[[ 48.3   1.0 -49.3   6.1]
 [-43.6   2.3 -18.8 -29.2]
 [-30.9  -4.5 -17.3 -49.2]
 [ 31.9  -2.8 -29.8  36.7]
 [ 43.6   2.4  35.5 -37.0]
 [ 48.0  -4.7 -13.7 -48.8]
 [-22.7   2.5 -57.1 -22.1]
 [-16.9  -1.5 -42.6  36.1]
 [-37.7   0.5 -32.5 -26.4]]
:
[[ 48.3   1.0 -49.3   6.1]
 [-30.9  -4.5 -17.3 -49.2]
 [ 43.6   2.4  35.5 -37.0]
 [-22.7   2.5 -57.1 -22.1]
 [-37.7   0.5 -32.5 -26.4]]

[[-10.4  -8.6  -2.5 -42.3]
 [ -3.2  -0.5  -0.2   1.2]
 [  8.5  -6.8   7.3  46.9]
 [-69.8   4.7   6.6 -24.3]]
:
[[-10.4  -8.6  -2.5 -42.3]
 [  8.5  -6.8   7.3  46.9]]

[[  3.4   1.4   5.0   0.6  -1.8  -4.8   0.8  -0.5]
 [  7.9  36.2   2.8 -20.0  24.7  12.0   6.2  14.1]
 [  4.2   1.4  -8.3   8.2 -14.2   2.2  -9.4   5.3]
 [  0.8   1.7  -4.1   3.4  -3.8   0.7   1.4   2.7]
 [ -8.9  -2.3  -1.1  -8.6  -7.1  -6.9   7.6  -8.5]
 [-14.7  59.3  11.5 -19.1  41.7 -17.4   7.4   3.9]
 [  5.4   4.9   9.8 -22.1   7.6  24.1  16.9  18.3]
 [ 18.0  35.5 -22.5  38.3  33.9  17.2 -15.1  18.5]
 [-10.8 -19.3 -14.7  32.1 -21.3 -26.4 -25.0 -15.8]
 [  8.2   1.4  -6.2 -10.7 -12.2   1.2   1.6  10.4]]
:
[[  3.4   1.4   5.0   0.6  -1.8  -4.8   0.8  -0.5]
 [  4.2   1.4  -8.3   8.2 -14.2   2.2  -9.4   5.3]
 [ -8.9  -2.3  -1.1  -8.6  -7.1  -6.9   7.6  -8.5]
 [  5.4   4.9   9.8 -22.1   7.6  24.1  16.9  18.3]
 [-10.8 -19.3 -14.7  32.1 -21.3 -26.4 -25.0 -15.8]]

[[ 30.2 -39.4   6.1]
 [ 26.6 -31.5 -13.6]
 [-15.7  58.6  22.2]
 [ -9.3  -8.2 -36.5]
 [ 10.9   9.7 -27.9]
 [ 26.6  27.1  13.2]
 [ 23.3  27.3  38.0]
 [ 36.3  -2.9   4.5]
 [-13.4  50.3   5.8]
 [  8.4  -6.0  42.3]
 [ -9.3 -31.5  10.5]]
:
[[ 30.2 -39.4   6.1]
 [-15.7  58.6  22.2]
 [ 10.9   9.7 -27.9]
 [ 23.3  27.3  38.0]
 [-13.4  50.3   5.8]
 [ -9.3 -31.5  10.5]]

[[-28.9 -35.3  23.0 -43.6  31.5  38.3  36.5 -14.2  26.6  10.5   7.7   0.6
   30.7 -26.1  -1.8  22.1]
 [  8.1  22.7 -14.1 -27.6  20.1  21.4  22.1 -10.5  -8.1  -3.3 -31.2  -2.9
   48.1 -34.1  -0.3  10.8]
 [ -9.4  54.7  33.1 -16.3  10.2   6.7   7.0 -21.4 -28.3   0.5  21.6  -0.3
   -6.6  -0.7  -0.4  24.9]]
:
[[-28.9 -35.3  23.0 -43.6  31.5  38.3  36.5 -14.2  26.6  10.5   7.7   0.6
   30.7 -26.1  -1.8  22.1]
 [ -9.4  54.7  33.1 -16.3  10.2   6.7   7.0 -21.4 -28.3   0.5  21.6  -0.3
   -6.6  -0.7  -0.4  24.9]]

[[ 63.7 -21.5  31.7 -62.5  46.8 -32.8 -11.2 -56.8]
 [ 58.7  28.1 -16.8 -50.7  49.6 -12.6 -35.4 -61.2]
 [-40.5  17.3  43.9  67.9 -70.9 -28.6 -16.2  44.2]]
:
[[ 63.7 -21.5  31.7 -62.5  46.8 -32.8 -11.2 -56.8]
 [-40.5  17.3  43.9  67.9 -70.9 -28.6 -16.2  44.2]]
